Below is a small trained network, with its code and all its weights. Each question gives an input and a class and asks what happens when units are switched off, that is, made to give their printed mean instead of their output.

import numpy as np


def w(rows, s, z=0):
    codes = np.array(rows[::2]) - 128.0
    scale = np.full(codes.shape[1], s)
    scale[-1] = z or s
    return codes * scale


def norm(h):
    return h / np.sqrt((h * h).mean(-1, keepdims=True) + 1e-5)


def f(y):
    return y / 2 * (1 + np.tanh(0.7978845608 * (y + 0.044715 * y**3)))


def log_softmax(a):
    a = a - a.max(-1, keepdims=True)
    return a - np.log(np.exp(a).sum(-1, keepdims=True))


def net(x, mask):
    res = np.array(x, float).reshape(1, 5) / 4 @ E
    u = 0
    for l in range(2):
        y = f(norm(res) @ A[l][:, :-1].T + A[l][:, -1])
        res = res + np.where(mask[u : u + 8], y, B[l][:, -1]) @ B[l][:, :-1]
        u += 8
    return log_softmax(norm(res)[-1] @ U[:, :-1].T + U[:, -1])


A, B = {}, {}
E = w([
[165,33,93,172,146,75,99,233],'x0',
[97,37,170,121,139,125,223,69],'x1',
[117,127,135,142,47,20,63,142],'x2',
[212,100,233,43,136,99,72,156],'x3',
[64,147,208,163,62,96,2,95],'x4',
],0.006)
A[0] = w([
[71,135,157,204,98,36,115,111,166],'0.n0',
[147,119,110,139,145,151,164,70,4],'0.n1',
[65,177,175,49,173,129,183,96,120],'0.n2',
[196,133,156,153,70,179,63,86,107],'0.n3',
[117,135,198,101,36,1,99,90,80],'0.n4',
[167,162,118,143,175,214,118,119,89],'0.n5',
[80,48,150,190,61,89,127,167,71],'0.n6',
[161,154,235,67,116,162,197,96,46],'0.n7',
],0.0089,0.0026)
B[0] = w([
[150,132,115,149,136,122,104,35,212],'0.n0',
[123,79,127,113,23,111,174,87,155],'0.n1',
[179,42,154,138,151,136,92,134,214],'0.n2',
[46,143,96,118,177,117,91,109,164],'0.n3',
[164,147,227,2,158,105,78,115,253],'0.n4',
[189,193,105,113,162,130,138,122,174],'0.n5',
[183,142,52,75,188,69,178,60,189],'0.n6',
[229,106,158,90,108,116,127,109,219],'0.n7',
],0.0083,0.0063)
A[1] = w([
[171,100,145,113,92,99,89,217,69],'1.n0',
[133,92,95,168,78,156,219,123,193],'1.n1',
[87,160,107,211,101,102,70,163,166],'1.n2',
[132,126,75,166,89,99,83,174,150],'1.n3',
[84,81,194,140,41,177,177,81,2],'1.n4',
[198,119,172,78,119,79,184,151,189],'1.n5',
[94,110,93,156,151,145,193,60,139],'1.n6',
[138,2,114,109,169,52,152,172,117],'1.n7',
],0.0099,0.0041)
B[1] = w([
[190,64,140,41,164,123,170,33,147],'1.n0',
[9,66,125,223,33,101,130,160,212],'1.n1',
[224,66,216,88,139,178,135,94,137],'1.n2',
[171,145,147,71,146,134,129,85,132],'1.n3',
[63,36,203,89,215,254,144,224,145],'1.n4',
[192,82,175,104,174,142,92,84,255],'1.n5',
[219,153,128,137,107,58,144,96,193],'1.n6',
[59,86,222,134,124,234,194,240,211],'1.n7',
],0.009,0.0087)
U = w([
[136,237,49,137,175,184,103,182,66],'0',
[250,89,206,30,178,110,97,66,254],'1',
[29,176,199,124,72,86,15,43,7],'2',
[27,14,215,174,88,212,222,225,138],'3',
[108,116,26,236,39,36,223,91,47],'4',
],0.011,0.0063)

Each question gives the input, the list of numbers given to net, and the class t.
The units are the neurons (one row each of A and B). Each row of codes is followed by its name. A weight is (code - 128) times the scale printed after its matrix; where a second scale follows, it is the last column's (A, B and U).
mask holds one flag per neuron, layer by layer. A switched-off neuron (its flag False) gives its mean, the last column of its row in B, instead of its output. The means were averaged over made-up inputs and are rounded, as every weight is.
A unit's drop is (log p(t) with every unit on - log p(t) with that unit switched off) / (log p(t) with every unit on - log p(t) with every unit switched off).
The circuit of an input: a set's keep is (log p(t) with only the set's units on - log p(t) with every unit switched off) / (log p(t) with every unit on - log p(t) with every unit switched off). Starting from the 12 units with the biggest drops (on a tie, the unit counted first), units are removed one at a time, each time the one whose removal leaves the highest keep (on an exact tie, the one counted first), for as long as the keep stays at least 0.8.
units of the circuit, in order: the units of the circuit, biggest drop first
most important unit: the unit with the biggest drop
k most important neurons: the k neurons with the biggest drops, biggest first
top k neurons in layer l: the k neurons of layer l with the biggest drops, biggest first
drop when u is switched off: that unit's drop, to one decimal
input [1,-4,-5,7,8], class 2: units of the circuit, in order => [0.n3 1.n5]
input [4,1,-5,-4,-6], class 3: most important unit => 0.n0
input [-3,2,-2,0,8], class 2: top 3 neurons in layer 1 => [1.n5 1.n0 1.n6]
input [4,-3,0,-6,-1], class 4: 4 most important neurons => [0.n4 1.n5 0.n2 1.n1]
input [-4,2,-8,-4,1], class 3: top 2 neurons in layer 0 => [0.n4 0.n1]
input [5,-3,0,-8,1], class 4: top 2 neurons in layer 0 => [0.n4 0.n6]
input [-8,-7,6,1,1], class 2: 3 most important neurons => [0.n3 1.n5 0.n7]
input [-5,0,-1,-7,0], class 3: 4 most important neurons => [0.n6 1.n4 0.n1 0.n3]
input [-1,-2,-6,-4,4], class 0: top 3 neurons in layer 1 => [1.n5 1.n1 1.n0]
input [-1,-1,1,-2,5], class 2: top 3 neurons in layer 0 => [0.n7 0.n3 0.n2]
input [-6,-1,-7,-5,-6], class 4: 3 most important neurons => [0.n4 1.n1 1.n7]
input [4,2,2,-4,-3], class 3: 3 most important neurons => [1.n7 0.n5 0.n0]
input [4,7,-6,-7,4], class 4: 2 most important neurons => [1.n6 0.n4]
input [8,3,-2,4,-3], class 3: units of the circuit, in order => [1.n7]
input [-6,-5,-6,-7,1], class 4: top 2 neurons in layer 0 => [0.n4 0.n1]
input [5,7,-2,-5,2], class 4: 2 most important neurons => [0.n6 1.n6]
input [0,0,4,-3,-8], class 3: 2 most important neurons => [0.n0 1.n7]
input [4,-7,-6,-6,1], class 0: top 2 neurons in layer 0 => [0.n5 0.n2]
input [2,-2,-3,-8,-8], class 4: drop when 1.n7 is switched off => 0.1
input [0,0,-5,-5,0], class 4: drop when 1.n2 is switched off => 0.0
input [4,-2,-4,0,-4], class 3: drop when 0.n7 is switched off => 0.2
input [-5,-7,-5,-6,-1], class 0: most important unit => 0.n5
input [-7,-7,-4,-2,-1], class 0: drop when 1.n5 is switched off => 0.2
